Here is a tiny trained network, its code and every weight. The questions are about switching its units off for an input and a class, where a switched-off unit gives its printed mean instead of its output.

import numpy as np


def w(rows, s, z=0):
    codes = np.array(rows[::2]) - 128.0
    scale = np.full(codes.shape[1], s)
    scale[-1] = z or s
    return codes * scale


def f(y):
    return y / 2 * (1 + np.tanh(0.7978845608 * (y + 0.044715 * y**3)))


def log_softmax(a):
    a = a - a.max(-1, keepdims=True)
    return a - np.log(np.exp(a).sum(-1, keepdims=True))


def net(x, mask):
    res = np.array(x, float).reshape(1, 4) / 4 @ E
    y = f(res @ A[0][:, :-1].T + A[0][:, -1])
    res = res + np.where(mask, y, B[0][:, -1]) @ B[0][:, :-1]
    return log_softmax(res[-1] @ U[:, :-1].T + U[:, -1])


A, B = {}, {}
E = w([
[79,165,89,9,199,191,86,23],'x0',
[50,243,93,109,207,71,153,254],'x1',
[205,117,100,120,207,102,75,205],'x2',
[66,161,242,79,134,222,102,72],'x3',
],0.008)
A[0] = w([
[228,21,184,219,125,180,101,132,236],'neuron 1',
[193,175,36,73,124,94,153,254,225],'neuron 2',
[103,137,132,142,51,51,220,176,221],'neuron 3',
[55,214,107,26,154,204,74,72,237],'neuron 4',
[123,35,197,91,20,153,117,69,253],'neuron 5',
[108,138,149,73,99,138,101,163,89],'neuron 6',
[128,194,62,51,200,129,117,158,219],'neuron 7',
],0.0074,0.0029)
B[0] = w([
[241,38,145,147,168,70,16,130,190],'neuron 1',
[149,198,47,176,253,211,135,127,221],'neuron 2',
[7,175,85,180,147,60,121,177,190],'neuron 3',
[121,206,99,38,48,81,148,26,246],'neuron 4',
[105,61,150,126,10,238,61,126,213],'neuron 5',
[121,137,139,73,115,154,97,122,134],'neuron 6',
[180,128,138,2,194,207,229,121,203],'neuron 7',
],0.0076,0.013)
U = w([
[143,158,133,2,80,95,172,70,196],'0',
[200,128,140,174,183,56,98,137,21],'1',
[180,184,102,90,203,174,202,147,117],'2',
[58,173,93,167,116,69,170,161,249],'3',
[200,45,206,84,100,150,91,164,84],'4',
],0.0089,0.0014)

Each question gives the input, the list of numbers given to net, and the class t.
The units are the neurons (one row each of A and B). Each row of codes is followed by its name. A weight is (code - 128) times the scale printed after its matrix; where a second scale follows, it is the last column's (A, B and U).
mask holds one flag per neuron, in row order. A switched-off neuron (its flag False) gives its mean, the last column of its row in B, instead of its output. The means were averaged over made-up inputs and are rounded, as every weight is.
A unit's drop is (log p(t) with every unit on - log p(t) with that unit switched off) / (log p(t) with every unit on - log p(t) with every unit switched off).
The circuit of an input: a set's keep is (log p(t) with only the set's units on - log p(t) with every unit switched off) / (log p(t) with every unit on - log p(t) with every unit switched off). Starting from all 7 units, units are removed one at a time, each time the one whose removal leaves the highest keep (on an exact tie, the one counted first), for as long as the keep stays at least 0.8.
circuit, biggest first: the units of the circuit, biggest drop first
most important unit: the unit with the biggest drop
top k neurons: the k neurons with the biggest drops, biggest first
drop when u is switched off: that unit's drop, to one decimal
input [5,-5,0,-7], class 4: circuit, biggest first : (neuron 4; neuron 2)
input [-1,-3,7,-1], class 1: circuit, biggest first : (neuron 5; neuron 1)
input [0,-4,-7,-5], class 4: circuit, biggest first : (neuron 4; neuron 5)
input [-5,0,1,-2], class 1: top 2 neurons : (neuron 1; neuron 4)
input [-4,2,-2,3], class 3: circuit, biggest first : (neuron 7; neuron 3)
input [5,-6,8,-8], class 1: circuit, biggest first : (neuron 1; neuron 5)
input [-1,2,5,7], class 0: most important unit : neuron 2
input [-7,3,-2,8], class 3: top 2 neurons : (neuron 3; neuron 7)
input [-2,-1,7,7], class 4: circuit, biggest first : (neuron 2; neuron 4)
input [0,-3,3,-4], class 1: circuit, biggest first : (neuron 7; neuron 1)
input [2,-3,-3,-8], class 1: top 2 neurons : (neuron 4; neuron 7)
input [2,-4,3,6], class 4: top 4 neurons : (neuron 5; neuron 1; neuron 7; neuron 3)
input [4,-6,6,6], class 4: top 4 neurons : (neuron 1; neuron 5; neuron 7; neuron 3)
input [-3,-1,3,0], class 1: most important unit : neuron 5
input [-3,6,3,-8], class 2: top 2 neurons : (neuron 2; neuron 7)
input [1,-1,-6,-5], class 3: top 2 neurons : (neuron 4; neuron 7)
input [0,-1,-2,-7], class 3: top 3 neurons : (neuron 7; neuron 3; neuron 1)
input [2,7,-7,-8], class 2: top 2 neurons : (neuron 2; neuron 7)
input [2,8,-8,-8], class 2: drop when neuron 2 is switched off : 1.3
input [0,-7,1,6], class 4: drop when neuron 6 is switched off : 0.0
input [4,6,2,6], class 0: drop when neuron 4 is switched off : 0.7
input [-3,-5,-7,-4], class 4: most important unit : neuron 5
